Below are the code and all the weights of a small trained network. Each question names an input and a target symbol and asks about switching units off, where a switched-off unit gives its printed mean instead of its output.

import numpy as np


def w(rows, s, z=0):
    codes = np.array(rows[::2]) - 128.0
    scale = np.full(codes.shape[1], s)
    scale[-1] = z or s
    return codes * scale


def norm(h):
    return h / np.sqrt((h * h).mean(-1, keepdims=True) + 1e-5)


def f(y):
    return np.maximum(y, 0)


def softmax(a):
    e = np.exp(a - a.max(-1, keepdims=True))
    return e / e.sum(-1, keepdims=True)


def log_softmax(a):
    a = a - a.max(-1, keepdims=True)
    return a - np.log(np.exp(a).sum(-1, keepdims=True))


def net(x, mask):
    ids = ['αβεηθλ'.index(c) for c in x.split()]
    T = len(ids)
    res = E[ids] + P[:T]
    r = norm(res)
    for j in range(2):
        rows = slice(3 * j, 3 * j + 3)
        q, k, v = (r @ M[0][rows].T for M in (Q, K, V))
        z = softmax(np.where(np.tri(T) > 0, q @ k.T / 3**0.5, -1e9)) @ v
        o = O[0][rows]
        res = res + np.where(mask[j], z, o[:, -1]) @ o[:, :-1]
    y = f(norm(res) @ A[0][:, :-1].T + A[0][:, -1])
    res = res + np.where(mask[2:6], y, B[0][:, -1]) @ B[0][:, :-1]
    return log_softmax(norm(res)[-1] @ U[:, :-1].T + U[:, -1])


Q, K, V, O, A, B = {}, {}, {}, {}, {}, {}
E = w([
[80,174,99,99,81,64,98,210],'α',
[223,122,96,173,149,90,196,50],'β',
[117,87,156,150,129,120,197,30],'ε',
[39,125,128,82,39,98,95,213],'η',
[169,6,167,225,122,53,211,87],'θ',
[53,128,128,169,126,94,19,190],'λ',
],0.0015)
P = w([
[193,119,131,97,149,196,83,115],'0',
[48,113,103,173,161,216,237,191],'1',
[32,183,87,197,89,118,192,72],'2',
[104,64,44,241,29,140,124,38],'3',
[228,124,2,122,228,81,138,178],'4',
[125,145,179,144,145,107,147,146],'5',
],0.0018)
Q[0] = w([
[218,81,33,193,182,152,244,149],'h0',
[230,175,72,23,222,96,43,215],'h0',
[119,60,34,254,100,143,253,17],'h0',
[185,49,44,175,166,129,239,22],'h1',
[24,179,119,227,42,157,131,129],'h1',
[134,93,95,227,125,148,240,20],'h1',
],0.0046)
K[0] = w([
[168,16,173,77,195,234,89,155],'h0',
[60,124,115,209,189,216,208,194],'h0',
[238,21,172,19,140,190,1,121],'h0',
[208,40,96,21,72,182,42,198],'h1',
[162,109,120,178,147,102,105,22],'h1',
[210,50,156,31,70,122,22,112],'h1',
],0.0049)
V[0] = w([
[79,143,136,210,228,167,18,128],'h0',
[187,213,46,177,189,36,133,155],'h0',
[100,253,54,44,143,173,100,70],'h0',
[94,167,101,47,152,174,131,46],'h1',
[114,58,199,89,121,81,173,105],'h1',
[104,171,60,115,95,210,84,126],'h1',
],0.0037)
O[0] = w([
[182,10,237,4,47,57,141,156,213],'h0',
[73,20,33,132,102,158,187,140,4],'h0',
[166,134,17,14,252,118,21,138,147],'h0',
[73,129,119,178,228,29,162,137,140],'h1',
[249,180,114,105,175,110,115,107,66],'h1',
[9,160,136,197,113,99,128,189,229],'h1',
],0.004,0.0018)
A[0] = w([
[96,77,47,52,153,141,64,163,96],'n0',
[121,176,79,58,114,166,3,171,28],'n1',
[147,113,177,103,232,90,170,2,6],'n2',
[117,11,62,117,221,146,224,12,56],'n3',
],0.0046,0.0023)
B[0] = w([
[173,71,149,171,158,96,215,30,250],'n0',
[236,158,112,22,137,211,79,124,196],'n1',
[238,31,36,31,159,129,135,57,194],'n2',
[107,220,153,87,73,254,40,242,185],'n3',
],0.0048,0.0026)
U = w([
[241,48,50,67,222,126,179,38,204],'α',
[29,32,4,207,162,171,206,142,135],'β',
[118,232,196,227,211,2,99,157,138],'ε',
[165,227,125,39,121,235,6,183,144],'η',
[201,174,253,221,72,217,250,41,8],'θ',
[98,20,209,18,81,28,115,187,99],'λ',
],0.0043,0.0017)

Each question gives the input, a string of symbols that net reads in full, and the target symbol t.
The units are the heads (3 rows each of Q, K, V and O) and the neurons (one row each of A and B). Each row of codes is followed by its name. A weight is (code - 128) times the scale printed after its matrix; where a second scale follows, it is the last column's (O, A, B and U).
mask holds one flag per unit, heads first, then neurons. A switched-off unit (its flag False) gives its mean, the last column of its rows in O or B, instead of its output. The means were averaged over made-up inputs and are rounded, as every weight is.
A unit's drop is (log p(t) with every unit on - log p(t) with that unit switched off) / (log p(t) with every unit on - log p(t) with every unit switched off).
The circuit of an input: a set's keep is (log p(t) with only the set's units on - log p(t) with every unit switched off) / (log p(t) with every unit on - log p(t) with every unit switched off). Starting from all 6 units, units are removed one at a time, each time the one whose removal leaves the highest keep (on an exact tie, the one counted first), for as long as the keep stays at least 0.8.
circuit, biggest first: the units of the circuit, biggest drop first
unit that matters most: the unit with the biggest drop
top k neurons: the k neurons with the biggest drops, biggest first
which heads matter: for each layer, one digit per head in row order, 1 if its drop is at least 0.15 and else 0, layers parted by /
input η β λ η, target η: which heads matter : 10
input θ ε θ η, target θ: which heads matter : 11
input ε θ η η α λ, target η: which heads matter : 01
input α ε η ε λ, target ε: circuit, biggest first : h0
input η ε α β ε ε, target ε: circuit, biggest first : h1, h0
input ε ε λ η α, target ε: circuit, biggest first : h0, n1
input η ε λ, target η: which heads matter : 10
input ε β λ β α, target β: which heads matter : 10
input β α λ, target β: which heads matter : 10
input λ θ η ε β, target λ: circuit, biggest first : h0, h1
input η ε α, target η: circuit, biggest first : h0, n1
input λ α ε α β η, target ε: circuit, biggest first : h1, h0, n2
input β ε θ, target η: which heads matter : 00
input α η α ε η λ, target α: which heads matter : 10
input η β θ β α η, target θ: unit that matters most : h0
input λ α η θ θ η, target η: which heads matter : 00
input β θ β α λ θ, target η: which heads matter : 10
input α β η ε λ α, target η: top 3 neurons : n1, n2, n0
input ε ε θ λ α, target ε: top 2 neurons : n1, n2
input α θ ε, target β: top neuron : n0
